[100 = 0]
[114 127  80  80 103 121  83  77  92 107 111  72  91 105  93 127  86 122
 109  77 110] => (61)
[ 95  71  79 118  81 102 103 101 117 104  91 114 119  90 104  85 169 121
  85 144  80] => (61)
[ 90  94 129 123  71  97 102 105  98  73  87 133 122 107 121 118 112  98
  95 108 129] => (61)
[119 125 110 143  67  47  99  92 106  43  60  86 123 130 106 149 128  87
  89 152 116] => (52)
[120 133 101  66 114  94  75  82 100  81 117  90  91 114  88 123  96  93
  98  85  99] => (52)
[ 83  63  98 108  78  98  99 102 116  94  97 120 128  96 112  78 149 116
  90 135  90] => (61)
[121  88  47 121  78 106 101 106 115 108  82 100 104  72  91 107 178  98
  78 126  83] => (62)
[122  87  47 110  93 114 110 115 110 127  90  89  94  72  92 103 127  77
  89  88  93] => (62)
[115 116  62  98 102 115  87  82  96 107 114  64  92 106  91 122  80 123
 103  80 109] => (61)
[130  73  23 111  93 100 106 109 119 112  85  68 114  92 102 113 106  76
  88  68  92] => (62)
[127  78  29 111  99 108 108 100 115 112  92  57 110 100 102 114  80  95
  95  69  96] => (61)
[ 92 113 149 133  79  79 109 103  86  72  78 117 104 112 112 120  95  97
 105 131 127] => (52)
[126  95  43 126  79 101 100 108 116 122  82  98 102  75  93 115 170  91
  76 125  85] => (62)
[104 122 130 123  91  54 107  96  91  56  80  90 104 121 103 123  89  90
 101 141 118] => (52)
[100 132 108  58 120  93  75  81  98  81 118  94  86 116  86 117  93  91
 100  82 104] => (52)
[100 124 140  89 109  49  94  91 105  46  88  90 101 132  95 114  97  81
  99 122  93] => (52)
[116  77  60 131  77  94  97  99 122 100  84 102 123  89 100 104 174 109
  77 155  81] => (62)
[ 83  66 111 108  76 102  93 103 117  92  96 128 133  99 118  76 139 107
  92 127  99] => (61)
[112 134  97  73 110 116  77  78  92  99 116  83  87 110  87 129  91 113
 103  78 109] => (61)
[121 106  61 105 103 116  90  86  98 104 108  60  99 104  94 114  74 121
 105  73 106] => (61)
[124  73  49 118 104 114 109 106 115 118  94  67 107  90 101 106  76  81
  97  61  93] => (62)
[ 94  62  96 118  63  95  96  98 127  68  85 128 144 106 123 107 143 100
  82 123 104] => (61)
[106 125 121  98 107  46  94  92 109  48  83  86 102 133  97 127  93  79
  99 152  96] => (52)
[117 129  77  83 100 108  78  79  93  99 111  76  94 110  85 131  91 114
  99  80 109] => (61)
[118  74  35 103 112 113 110 110 109 129  93  69 106  87 101 100  77  84
 103  58  93] => (62)
[ 82  80 135 115  72 103 103 105 106  89  93 136 126 106 122 108 121  98
  95 109 125] => (61)

[102 111 101  92 123 115  79 100 103 137 119 101  92  96 116  90  97  20
  91] => (65)
[ 99 106  88  99 105  99 131  96  49 127 101  99  99  85 109 106  87  64
  62] => (69)
[101 102 114 104  96 102  96 109 122  80  97  97 100 109  90  94 104 100
 125] => (68)
[ 99 112  97  98  98  95 100  97  81 102 113 100  98 110 110 118 116 138
 155] => (68)
[ 92 108  98 101 127 115  80 112 133  89  87  93  98 106 110 117 113 136
 176] => (68)
[ 95 110 101  98 141 100  69 117 142 108 102 101  98 109 117  83  83  80
  91] => (65)
[ 98  95 101 103 134 123 120 127 128  82  95  98  97  97  95  98 110  73
  57] => (68)
[112 107  82 100 100 113  96  71  76  98 100  98 101  91  96 140 126 110
 120] => (69)
[ 93  93 104 103 166  94  95 135  96  90  81  95  92  81  99  93 126  78
 117] => (69)
[105 106 117  99 145 103  90 123 104  84  91 103  96  93 102  72 102  48
  26] => (69)
[102 122 113 106 100 117 136 120 123  75  95 101 103 109  88 102 111 143
  98] => (68)
[104 120 108 102 130  94 108 121 102 122 105 101 105 104 117  91  89 105
  94] => (69)
[ 97  96  95  94 115  87  83 103  80  90 101 100  96  92 111 100 115  55
  82] => (68)
[103  91 100 101 119 108 129 109  92 134 110 100  99 104 117 106  82 101
 128] => (68)
[ 98 122  85  98 102 108 108 105 113 111 103 104 120 109 101 114  93  83
  59] => (68)
[ 98  77  97  98  98 106 114  96  64  73  71  92  91  98 115 102 100 118
 116] => (65)
[ 91  77  89  95 100  81  87 106  94 106  95  96  99  88 113  91  71  43
  77] => (69)
[ 96  91  92  99 128  89  98 113 104 113  94 100 105 100 103 123 131 104
 128] => (65)
[ 99 116 107 105 136 124 115 120 149 115  98 100 103 106  97  96  88  82
  77] => (68)
[ 92  80 107  96  88  61  72 114 114 114  99 105 109 100  92  84 111  19
  71] => (65)
[ 95 109 100 100  85 115 121 107 109  97  99 103 103  98  87 105 110 121
  93] => (68)
[113 124  88 103 155 102 112  99  68 132  89  96 103  73  92 116 103  21
  71] => (65)
[100  74 105  97 130 100  90 120 115  88  89  96  98 109 108 101 120  50
 130] => (68)
[102 120  99 101 116  94  88 109 131 108  93 102 112 107  92  98 111  88
  95] => (68)
[112  96 106  99 106  75 116 131  90 111 111 108 107  85 104 104 108  33
  60] => (68)
[ 93  88 107 102  99  82  84 121 115  69  92 105 104  97  83  87 131 119
  52] => (65)
[108 104 106  97  92  80  75  84  54  76 104 104 100  94  99 107 146  94
  91] => (69)
[ 99 108  94  97 118  90  99 105 103 130  93 104 107  91  95 102 107  62
  67] => (69)
[ 98  85 104  99 113  91 109 106  86  98  74  97  94  88 109  84  82 111
  95] => (69)
[112 124 110 103 145  84  89 111  84 123 111 102  98  90 105  84  87  53
  67] => (69)
[106 102  89  99  95  77  76  79  95 144 106  99 109 115 121 118  97  96
 173] => (65)
[103 128 109 104 122 127 138 115  84 112 110 104  93  82  97  96  98  82
  54] => (65)
[ 94  85  96 108  87  77 120 108  92  82  73  95 110  97  86 111 104 148
 145] => (68)
[104 116 104 107 109 107 115  93  69 115 112  97  94  96  98  90  68 100
 123] => (69)
